Below is a small trained network, with its code and all its weights. Each question gives an input and a target symbol and asks what happens when units are switched off, that is, made to give their printed mean instead of their output.

import numpy as np


def w(rows, s, z=0):
    codes = np.array(rows[::2]) - 128.0
    scale = np.full(codes.shape[1], s)
    scale[-1] = z or s
    return codes * scale


def norm(h):
    return h / np.sqrt((h * h).mean(-1, keepdims=True) + 1e-5)


def f(y):
    return np.maximum(y, 0)


def softmax(a):
    e = np.exp(a - a.max(-1, keepdims=True))
    return e / e.sum(-1, keepdims=True)


def log_softmax(a):
    a = a - a.max(-1, keepdims=True)
    return a - np.log(np.exp(a).sum(-1, keepdims=True))


def net(x, mask):
    ids = ['ΓΔβεηθμπσψ'.index(c) for c in x.split()]
    T = len(ids)
    res = E[ids] + P[:T]
    r = norm(res)
    for j in range(2):
        rows = slice(3 * j, 3 * j + 3)
        q, k, v = (r @ M[0][rows].T for M in (Q, K, V))
        z = softmax(np.where(np.tri(T) > 0, q @ k.T / 3**0.5, -1e9)) @ v
        o = O[0][rows]
        res = res + np.where(mask[j], z, o[:, -1]) @ o[:, :-1]
    y = f(norm(res) @ A[0][:, :-1].T + A[0][:, -1])
    res = res + np.where(mask[2:26], y, B[0][:, -1]) @ B[0][:, :-1]
    return log_softmax(norm(res)[-1] @ U[:, :-1].T + U[:, -1])


Q, K, V, O, A, B = {}, {}, {}, {}, {}, {}
E = w([
[86,161,168,123,91],'Γ',
[113,113,205,165,151],'Δ',
[80,147,201,154,140],'β',
[113,89,202,169,149],'ε',
[101,162,195,139,128],'η',
[117,128,207,168,156],'θ',
[94,122,181,146,114],'μ',
[112,149,212,165,160],'π',
[53,143,219,156,121],'σ',
[146,253,202,169,162],'ψ',
],0.0072)
P = w([
[167,105,109,32,131],'0',
[139,110,102,45,171],'1',
[147,145,60,167,24],'2',
[111,93,213,58,132],'3',
[107,118,19,65,182],'4',
[166,114,196,133,58],'5',
[85,120,13,106,191],'6',
[129,119,164,160,66],'7',
[86,114,101,138,185],'8',
[99,142,2,211,125],'9',
[93,123,128,190,88],'10',
[81,138,120,140,161],'11',
],0.0097)
Q[0] = w([
[133,150,127,103,139],'h0',
[121,120,117,110,143],'h0',
[144,152,110,110,113],'h0',
[76,127,124,86,207],'h1',
[2,152,190,192,116],'h1',
[151,125,197,129,109],'h1',
],0.022)
K[0] = w([
[116,109,141,92,95],'h0',
[158,175,182,162,118],'h0',
[167,77,140,102,113],'h0',
[116,134,254,178,28],'h1',
[67,150,134,226,145],'h1',
[124,136,22,144,88],'h1',
],0.014)
V[0] = w([
[128,123,152,112,121],'h0',
[92,123,152,156,139],'h0',
[124,130,119,133,142],'h0',
[116,56,96,124,83],'h1',
[129,254,130,100,123],'h1',
[93,105,112,94,90],'h1',
],0.019)
O[0] = w([
[146,57,232,209,110,233],'h0',
[104,114,79,71,46,251],'h0',
[115,93,129,70,155,134],'h0',
[179,112,37,217,101,74],'h1',
[72,231,105,21,125,80],'h1',
[79,167,2,195,86,236],'h1',
],0.0088,0.0023)
A[0] = w([
[72,139,102,163,133,128],'n0',
[227,50,125,146,112,92],'n1',
[166,119,203,11,154,2],'n2',
[133,78,191,128,96,138],'n3',
[99,142,166,139,56,136],'n4',
[43,111,137,150,205,81],'n5',
[133,121,219,163,141,133],'n6',
[150,58,186,203,124,76],'n7',
[124,121,92,167,108,122],'n8',
[208,195,143,156,177,193],'n9',
[110,162,80,77,166,140],'n10',
[128,73,142,127,115,128],'n11',
[195,84,196,137,80,99],'n12',
[167,150,194,156,133,189],'n13',
[169,76,83,151,116,78],'n14',
[142,175,146,169,111,148],'n15',
[150,119,55,179,112,92],'n16',
[125,89,110,123,147,106],'n17',
[157,189,49,114,158,104],'n18',
[140,185,112,141,68,131],'n19',
[106,124,199,72,130,138],'n20',
[152,106,150,134,161,95],'n21',
[149,176,153,183,130,121],'n22',
[137,191,135,60,95,114],'n23',
],0.011,0.0056)
B[0] = w([
[150,109,132,141,84,236],'n0',
[154,113,127,51,2,196],'n1',
[214,108,172,169,45,174],'n2',
[136,115,110,136,200,219],'n3',
[134,80,132,109,109,251],'n4',
[124,85,106,92,94,208],'n5',
[104,136,42,195,153,220],'n6',
[136,184,79,90,183,255],'n7',
[112,157,177,114,133,216],'n8',
[142,196,221,96,114,152],'n9',
[130,200,63,96,143,159],'n10',
[120,117,149,159,107,190],'n11',
[132,75,47,70,185,193],'n12',
[75,133,162,118,79,203],'n13',
[150,113,176,167,49,176],'n14',
[102,100,122,96,135,183],'n15',
[108,147,184,167,185,209],'n16',
[94,148,167,97,83,151],'n17',
[169,108,71,163,62,136],'n18',
[139,113,110,109,155,193],'n19',
[116,121,138,154,172,220],'n20',
[157,155,123,96,119,147],'n21',
[106,118,93,89,159,170],'n22',
[121,95,91,151,176,171],'n23',
],0.0086,0.0059)
U = w([
[199,84,108,163,130,201],'Γ',
[124,213,45,147,81,11],'Δ',
[178,111,56,103,138,90],'β',
[103,102,135,93,42,158],'ε',
[143,75,222,132,181,29],'η',
[76,184,138,92,140,254],'θ',
[141,164,123,252,106,111],'μ',
[21,64,86,180,115,121],'π',
[138,119,84,135,235,81],'σ',
[183,160,190,28,115,113],'ψ',
],0.015,0.0055)

Each question gives the input, a string of symbols that net reads in full, and the target symbol t.
The units are the heads (3 rows each of Q, K, V and O) and the neurons (one row each of A and B). Each row of codes is followed by its name. A weight is (code - 128) times the scale printed after its matrix; where a second scale follows, it is the last column's (O, A, B and U).
mask holds one flag per unit, heads first, then neurons. A switched-off unit (its flag False) gives its mean, the last column of its rows in O or B, instead of its output. The means were averaged over made-up inputs and are rounded, as every weight is.
A unit's drop is (log p(t) with every unit on - log p(t) with that unit switched off) / (log p(t) with every unit on - log p(t) with every unit switched off).
The circuit of an input: a set's keep is (log p(t) with only the set's units on - log p(t) with every unit switched off) / (log p(t) with every unit on - log p(t) with every unit switched off). Starting from the 12 units with the biggest drops (on a tie, the unit counted first), units are removed one at a time, each time the one whose removal leaves the highest keep (on an exact tie, the one counted first), for as long as the keep stays at least 0.8.
units of the circuit, in order: the units of the circuit, biggest drop first
k most important neurons: the k neurons with the biggest drops, biggest first
heads that matter: for each layer, one digit per head in row order, 1 if its drop is at least 0.15 and else 0, layers parted by /
input η Γ η σ σ σ, target π: units of the circuit, in order	n1, n2
input θ η σ σ η η Δ μ, target β: units of the circuit, in order	h1, n7, h0
input μ θ σ μ ε θ σ Γ ε, target Δ: units of the circuit, in order	h1, h0, n10
input σ μ μ θ, target μ: units of the circuit, in order	h1, n16
input σ σ θ ψ Δ μ θ π η, target η: heads that matter	01
input ψ θ σ θ π η μ σ, target μ: units of the circuit, in order	h1
input σ θ π η θ β σ θ η, target σ: units of the circuit, in order	h1, n7
input Δ σ θ, target π: heads that matter	11
input Δ μ ε Δ, target Γ: heads that matter	01
input μ σ Γ σ μ η, target μ: 2 most important neurons	n16, n5
input π η ε ψ Γ η π θ μ θ σ σ, target ε: units of the circuit, in order	h0, n6
input Δ θ μ π π μ π π, target η: units of the circuit, in order	h1, n20
input Δ σ μ η Γ σ η θ Δ μ Δ η, target β: 3 most important neurons	n7, n1, n12
input θ ε σ σ μ, target ε: units of the circuit, in order	n6, n3
input σ σ π θ σ σ μ Γ, target μ: units of the circuit, in order	h1
input σ Γ π π σ μ σ ε η μ ε, target ε: units of the circuit, in order	h0, n6
input μ σ σ π σ η σ, target θ: 2 most important neurons	n10, n6
input η σ ε μ ψ π σ Γ Γ η, target Δ: 3 most important neurons	n10, n18, n12
input θ ε η σ θ σ, target σ: heads that matter	00
input σ π σ θ Δ η σ σ Δ π ψ, target η: heads that matter	11
input ψ σ ε μ π μ σ Γ μ η Δ, target θ: 2 most important neurons	n10, n6
